Each row has a name. After each piece below comes the name of the row it's from, unless a question asks for something else. Each question is about the rows just above it. Places in a row count from 0.

Columns, left to right: F Z G S
[132 126 130 140] : z55
[133 131 131 144] : z838
[134 134 134 134] : z293
[156  65 186 148] : z297
[134 203  64 146] : z70
[131 127 129 136] : z64
[132 133 189 145] : z925
[148 186  66 156] : z962
[134 135 134 134] : z380
Which column holds this, read top down? [133 134 156 134] -> F
Which row holds these entries in another order? [186 148 156  65] -> z297
Every place of [134] in z293: -> 0 1 2 3
Which column holds this, read top down? [134  65 203 127 133 186] -> Z
Put [156  66 186 148] back in order: which row is it? -> z962

Columns, left to right: C Q K H M J L U T A
[126 130 129 128 126 127 126 126 128 128]  z79
[127 129 129 128 127 127 127 127 128 128]  z505
[126 127 129 128 128 127 129 127 127 128]  z363
[128 129 128 127 127 127 127 127 129 126]  z731
Which row holds these entries in another order? [127 127 127 127 127 128 128 128 129 129] -> z505
[126 127 127 127 127 128 128 128 129 129] is which row reordered? -> z363
The row with [128 129 128 127 127 127 127 127 129 126] is -> z731
[126 130 129 128 126 127 126 126 128 128] is in which row? -> z79
[127 126 128 127 129 127 129 127 128 127] is which row reordered? -> z731
find: [127 129 129 128 127 127 127 127 128 128] -> z505

Columns, left to right: X W D R Y B
[153 104 140 160 148 127] -> z218
[ 56 194 151  76 143  94] -> z224
[ 80 173 143  95 141 108] -> z396
[ 67 187 147  83 143 102] -> z28
[ 62 188 148  82 143  99] -> z184
[ 80 108  94 143 141 173] -> z422
[131 131 159 133 132 127] -> z149
[ 55 201 149  70 139  90] -> z940
Put [ 80  95 108 141 143 173] back in order: which row is it? -> z396
Where do [ 56 194 151  76 143  94] appear? -> z224
find: [ 55 201 149  70 139  90] -> z940

Columns, left to right: Zom tige suso Baf lofo Kot buvus Mufif
[126 128 128 126 126 126 128 130] -> z377
[128 127 124 128 124 123 131 128] -> z225
[158  94 152 101  92  79  96 161] -> z982
[171  88 179  84  92 106 100 169] -> z646
[166  85 155  93  84  68  91 170] -> z519
[128 128 130 128 127 124 130 129] -> z438
[169  92 173  87  97 109 103 164] -> z298
[164  86 160  90  85  74  88 170] -> z429
[155  99 149 103  97  78  96 159] -> z5
find: [158  94 152 101  92  79  96 161] -> z982
Which row holds [126 128 128 126 126 126 128 130]? -> z377

Columns, left to right: Fav vivum netud Dapad lof
[130 164 127 186 135]  z322
[185 135 127 130 164]  z383
[135 135 135 146 137]  z477
Which column holds [164 137] top down? -> lof
Which row holds these entries in another order? [130 127 164 135 186] -> z322
Which column holds this, read top down? [130 185] -> Fav
Which column holds this, read top down? [127 135] -> netud
Where do [135 135 135 146 137] appear? -> z477
Places of [135] in row z477: -> 0 1 2

Columns, left to right: Zupu konon Vesi tir laku nupi gibu
[132 134 120 101  86 192 128] -> z651
[111 150 122 112 160 176 111] -> z369
[125 128 195 161  90 116 115] -> z66
[116  98 115 177 112 136 131] -> z423
[134 132 101  86 192 120 127] -> z26
[121 110  92 139 147 146 150] -> z682
[136  91  79 176 180 110 124] -> z125
[127  50 124 203  72 168 138] -> z556
[116  98 115 177 112 124 113] -> z885
[134 132 101  86 192 120 127] is in which row? -> z26
Which column holds this, read top down? [132 111 125 116 134 121 136 127] -> Zupu
Put [ 86 101 120 134 132 192 128] back in order: which row is it? -> z651

Columns, left to right: fumo sezo Reron nit zoke rada
[179  57  87  52 125  59] = z244
[ 52 125 179  58  57  87] = z351
[129 127 102 136 125 114] = z888
[110 117 122 117 109 108] = z723
Places of [108] in row z723: -> 5
Which row holds these entries in another order? [ 52  57  58  87 125 179] -> z351

Columns, left to right: loga visel Tul nivi Benop nuzag Bodof
[ 80  89 185 138 190 140 158] : z709
[102 134 169 155 161  99  70] : z633
[ 80 185 185 140 190 140  77] : z732
[171 139 184  65 142 177 170] : z386
[176  90 188  67 181  67  77] : z83
At which places does z709 hold [185]? -> 2
find: [ 80 185 185 140 190 140  77] -> z732
Which row holds [171 139 184  65 142 177 170]? -> z386
Every place of [140] in z732: -> 3 5
[ 99 140 177] is in which column, read top down? -> nuzag
[185 139] is in which column, read top down? -> visel

Columns, left to right: Firak Did reku tunel Vob guzo namun
[166 146 157 160 117 128 176] = z170
[107 107 106 106 122 128 110] = z594
[126 116 123 123 126 126 123] = z152
[ 82  92  85  84 122 127  83] = z384
[ 66  81  71  70 125 128  65] = z596
[166 146 176 128 157 117 161] = z854
[128 127 125 126 119 127 134] = z413
Put [176 128 117 160 157 146 166] back in order: which row is it? -> z170
Which column holds [166 107 126  82  66] top down? -> Firak
Places of [161] in row z854: -> 6
[161 134] is in which column, read top down? -> namun
Every place of [126] in z152: -> 0 4 5
find: [126 116 123 123 126 126 123] -> z152

